Here is a tiny trained network, its code and every weight. The questions are about switching its units off for an input and a target symbol, where a switched-off unit gives its printed mean instead of its output.

import numpy as np


def w(rows, s, z=0):
    codes = np.array(rows[::2]) - 128.0
    scale = np.full(codes.shape[1], s)
    scale[-1] = z or s
    return codes * scale


def norm(h):
    return h / np.sqrt((h * h).mean(-1, keepdims=True) + 1e-5)


def f(y):
    return np.maximum(y, 0)


def softmax(a):
    e = np.exp(a - a.max(-1, keepdims=True))
    return e / e.sum(-1, keepdims=True)


def log_softmax(a):
    a = a - a.max(-1, keepdims=True)
    return a - np.log(np.exp(a).sum(-1, keepdims=True))


def net(x, mask):
    ids = ['ΔΛΩαβγεζηθμξπσφψ'.index(c) for c in x.split()]
    T = len(ids)
    res = E[ids] + P[:T]
    u = 0
    for l in range(2):
        q, k, v = (norm(res) @ M[l].T for M in (Q, K, V))
        z = softmax(np.where(np.tri(T) > 0, q @ k.T / 3**0.5, -1e9)) @ v
        res = res + np.where(mask[u], z, O[l][:, -1]) @ O[l][:, :-1]
        u += 1
        y = f(norm(res) @ A[l][:, :-1].T + A[l][:, -1])
        res = res + np.where(mask[u : u + 16], y, B[l][:, -1]) @ B[l][:, :-1]
        u += 16
    return log_softmax(norm(res)[-1] @ U[:, :-1].T + U[:, -1])


Q, K, V, O, A, B = {}, {}, {}, {}, {}, {}
E = w([
[92,102,105,134,104,148],'Δ',
[115,89,118,104,119,169],'Λ',
[105,82,123,123,123,135],'Ω',
[74,126,115,129,101,141],'α',
[162,128,133,73,178,117],'β',
[128,117,166,103,159,64],'γ',
[48,150,190,94,115,126],'ε',
[120,48,148,90,167,101],'ζ',
[165,157,84,110,142,173],'η',
[181,92,75,132,159,75],'θ',
[153,103,106,105,186,110],'μ',
[122,110,145,98,169,250],'ξ',
[174,106,139,130,199,135],'π',
[129,141,164,138,101,166],'σ',
[163,211,76,147,60,103],'φ',
[225,93,51,169,121,96],'ψ',
],0.024)
P = w([
[199,94,121,80,40,153],'0',
[166,135,174,57,56,159],'1',
[160,141,186,67,81,133],'2',
[140,138,175,78,101,126],'3',
[126,122,175,90,124,128],'4',
[120,117,167,107,134,120],'5',
[126,126,168,118,156,120],'6',
[125,121,172,130,172,116],'7',
[113,132,171,142,190,114],'8',
[112,139,162,163,200,114],'9',
[114,137,161,183,222,101],'10',
[133,131,152,192,240,99],'11',
[132,144,145,198,254,96],'12',
[155,110,102,203,235,124],'13',
],0.0086)
Q[0] = w([
[36,75,2,30,248,161],'L0H1',
[52,158,135,87,198,151],'L0H1',
[120,96,74,162,143,141],'L0H1',
],0.0066)
K[0] = w([
[100,154,178,253,195,131],'L0H1',
[115,131,168,164,162,88],'L0H1',
[114,125,131,137,149,73],'L0H1',
],0.011)
V[0] = w([
[30,195,169,87,188,110],'L0H1',
[181,171,254,178,98,142],'L0H1',
[117,92,117,165,73,111],'L0H1',
],0.0062)
O[0] = w([
[132,140,93,168,113,149,248],'L0H1',
[254,115,188,149,101,166,3],'L0H1',
[67,151,174,150,124,113,173],'L0H1',
],0.013,0.0017)
A[0] = w([
[172,173,116,130,91,171,148],'L0N1',
[87,200,255,220,169,152,207],'L0N2',
[152,156,75,120,132,203,132],'L0N3',
[182,79,147,81,72,93,62],'L0N4',
[204,78,191,205,61,155,254],'L0N5',
[190,93,38,56,146,135,130],'L0N6',
[69,146,169,204,2,193,143],'L0N7',
[82,106,119,69,186,198,37],'L0N8',
[152,112,225,136,183,200,183],'L0N9',
[182,126,77,112,182,152,151],'L0N10',
[87,10,127,254,88,148,82],'L0N11',
[100,88,61,155,175,199,168],'L0N12',
[111,157,55,48,133,45,154],'L0N13',
[121,45,43,133,142,145,14],'L0N14',
[196,86,205,151,151,21,151],'L0N15',
[131,187,75,118,137,50,50],'L0N16',
],0.0073,0.0046)
B[0] = w([
[93,114,167,78,131,96,160],'L0N1',
[177,118,2,103,132,128,221],'L0N2',
[86,146,173,131,117,55,178],'L0N3',
[97,142,128,108,141,166,140],'L0N4',
[173,149,73,68,137,108,177],'L0N5',
[52,160,149,108,151,102,185],'L0N6',
[130,125,83,68,158,98,254],'L0N7',
[83,112,119,181,97,142,168],'L0N8',
[117,150,67,142,122,128,190],'L0N9',
[92,166,165,96,173,95,184],'L0N10',
[120,150,87,91,117,113,208],'L0N11',
[128,147,60,95,128,80,245],'L0N12',
[90,85,197,138,117,120,192],'L0N13',
[115,178,76,105,131,127,149],'L0N14',
[134,21,128,60,77,117,170],'L0N15',
[126,92,137,175,110,91,138],'L0N16',
],0.0079,0.0064)
Q[1] = w([
[93,17,91,125,99,118],'L1H1',
[164,163,100,245,39,199],'L1H1',
[209,60,255,222,148,185],'L1H1',
],0.0075)
K[1] = w([
[121,170,176,164,193,104],'L1H1',
[106,113,206,34,110,127],'L1H1',
[105,132,119,11,68,142],'L1H1',
],0.012)
V[1] = w([
[166,6,114,144,92,115],'L1H1',
[155,132,183,106,201,77],'L1H1',
[111,92,127,113,192,219],'L1H1',
],0.017)
O[1] = w([
[160,35,36,184,137,65,2],'L1H1',
[160,154,204,134,241,57,128],'L1H1',
[66,72,49,34,248,242,93],'L1H1',
],0.013,0.0055)
A[1] = w([
[191,155,188,237,103,51,142],'L1N1',
[175,55,165,196,179,165,105],'L1N2',
[107,164,160,191,125,70,225],'L1N3',
[139,47,252,86,55,154,93],'L1N4',
[91,115,180,49,102,132,164],'L1N5',
[102,119,113,180,28,244,98],'L1N6',
[107,136,133,102,40,152,106],'L1N7',
[166,116,124,197,38,110,151],'L1N8',
[125,99,182,163,250,85,26],'L1N9',
[109,138,160,194,50,38,179],'L1N10',
[64,124,133,119,144,22,241],'L1N11',
[254,92,109,26,138,136,167],'L1N12',
[114,97,85,123,235,112,100],'L1N13',
[123,233,184,113,143,73,136],'L1N14',
[228,210,185,241,2,153,5],'L1N15',
[213,161,79,79,131,114,159],'L1N16',
],0.01,0.0023)
B[1] = w([
[163,74,209,150,127,222,159],'L1N1',
[127,147,96,103,94,146,132],'L1N2',
[160,117,160,168,90,130,177],'L1N3',
[133,187,84,105,97,117,161],'L1N4',
[116,176,88,150,156,121,226],'L1N5',
[151,137,161,199,179,134,177],'L1N6',
[145,156,141,166,143,127,198],'L1N7',
[162,170,74,198,156,174,152],'L1N8',
[116,171,127,206,151,143,167],'L1N9',
[175,117,130,142,125,172,180],'L1N10',
[131,165,125,162,102,57,254],'L1N11',
[109,204,64,105,120,134,184],'L1N12',
[122,155,144,144,112,180,184],'L1N13',
[141,72,155,106,84,74,247],'L1N14',
[128,4,155,72,150,228,148],'L1N15',
[182,194,139,82,106,151,180],'L1N16',
],0.012,0.0083)
U = w([
[68,153,92,192,82,173,92],'Δ',
[88,95,130,84,157,200,220],'Λ',
[94,66,93,102,122,111,247],'Ω',
[123,174,122,147,90,177,255],'α',
[107,134,147,151,198,103,50],'β',
[201,118,104,137,146,118,154],'γ',
[216,173,83,44,110,178,22],'ε',
[91,52,103,105,135,114,161],'ζ',
[126,161,166,97,140,146,164],'η',
[140,100,130,180,154,93,65],'θ',
[86,146,191,67,92,99,102],'μ',
[110,95,125,83,146,174,138],'ξ',
[174,158,110,139,252,139,38],'π',
[196,127,54,97,95,99,46],'σ',
[162,108,179,122,101,212,130],'φ',
[134,104,110,139,124,135,56],'ψ',
],0.011,0.0055)

Each question gives the input, a string of symbols that net reads in full, and the target symbol t.
The units are the heads (3 rows each of Q, K, V and O) and the neurons (one row each of A and B). Each row of codes is followed by its name. A weight is (code - 128) times the scale printed after its matrix; where a second scale follows, it is the last column's (O, A, B and U).
mask holds one flag per unit, layer by layer, with each layer's heads first. A switched-off unit (its flag False) gives its mean, the last column of its rows in O or B, instead of its output. The means were averaged over made-up inputs and are rounded, as every weight is.
A unit's drop is (log p(t) with every unit on - log p(t) with that unit switched off) / (log p(t) with every unit on - log p(t) with every unit switched off).
The circuit of an input: a set's keep is (log p(t) with only the set's units on - log p(t) with every unit switched off) / (log p(t) with every unit on - log p(t) with every unit switched off). Starting from the 12 units with the biggest drops (on a tie, the unit counted first), units are removed one at a time, each time the one whose removal leaves the highest keep (on an exact tie, the one counted first), for as long as the keep stays at least 0.8.
circuit, biggest first: the units of the circuit, biggest drop first
most important unit: the unit with the biggest drop
top k neurons: the k neurons with the biggest drops, biggest first
k most important neurons of layer l: the k neurons of layer l with the biggest drops, biggest first
drop when u is switched off: that unit's drop, to one decimal
input ζ η Λ ξ Ω α σ Δ, target ε: circuit, biggest first : (L0H1 L0N5)
input α η η γ φ α, target φ: most important unit : L1H1
input α α β θ α η ε Δ Ω γ ξ ζ, target Λ: circuit, biggest first : (L1H1 L0N15)
input μ Λ γ α β α α α η α σ, target ε: circuit, biggest first : (L0N2 L1N16)
input σ γ η α Δ γ φ Ω, target φ: circuit, biggest first : (L1H1 L1N15)
input η Ω α Ω Δ α ζ γ α Δ ζ, target Ω: circuit, biggest first : (L1H1 L0N15)
input γ α Ω, target σ: top 2 neurons : (L0N15 L0N4)
input Ω α α α ζ η Λ α α α Ω, target Δ: circuit, biggest first : (L1H1 L0H1)
input ψ Λ Δ α Ω α α α Ω, target Δ: circuit, biggest first : (L1H1 L0H1 L0N15 L0N10)
input Ω α η α γ α Ω α ξ η, target Λ: circuit, biggest first : (L1H1 L0N8 L1N11)
input σ α φ η α ε, target φ: 2 most important neurons of layer 1 : (L1N15 L1N1)
input Δ Δ α Ω α γ α η α μ α η α, target μ: 2 most important neurons of layer 0 : (L0N15 L0N12)
input Ω α Ω ξ Ω η σ η α α α η Λ, target μ: circuit, biggest first : (L1H1 L0N3 L1N14 L0N12)
input η γ α η ξ η, target Λ: most important neuron of layer 0 : (L0N9)
input α α α α ψ ζ α α γ α η α ζ, target μ: 3 most important neurons of layer 0 : (L0N15 L0N7 L0N11)
input Δ Ω Λ α, target Δ: 2 most important neurons of layer 1 : (L1N6 L1N14)
input α β η ψ Δ Ω σ Λ, target ε: 2 most important neurons of layer 1 : (L1N16 L1N11)
input Ω ε π γ α Δ α α η, target μ: top 2 neurons : (L0N7 L1N14)
input η α Λ Λ Δ Ω ζ η η α, target μ: top 3 neurons : (L1N14 L0N3 L0N15)
input σ α α ε ξ α σ ζ, target ε: top neuron : (L0N5)
input Ω α θ α γ α γ α γ η φ, target φ: 2 most important neurons of layer 1 : (L1N1 L1N15)
input Ω σ ε Ω, target ε: top 2 neurons : (L0N5 L1N16)
input α α γ α Δ α α α ζ α α γ η γ, target μ: top 2 neurons : (L0N15 L0N7)
input Ω α η α φ α Δ, target φ: top 2 neurons : (L0N16 L1N15)
input γ α ξ α, target Λ: 2 most important neurons of layer 0 : (L0N15 L0N9)
input γ γ α π φ α α α Ω φ, target φ: top 2 neurons : (L1N15 L1N1)
input φ α α σ γ, target ε: most important unit : L0H1
input φ α γ, target φ: drop when L1H1 is switched off : 1.1
input ε Ω α α ε η α Δ η Δ σ σ η, target ε: drop when L0H1 is switched off : 2.2
input α η θ α γ γ α σ φ Ω, target φ: drop when L1H1 is switched off : 0.9
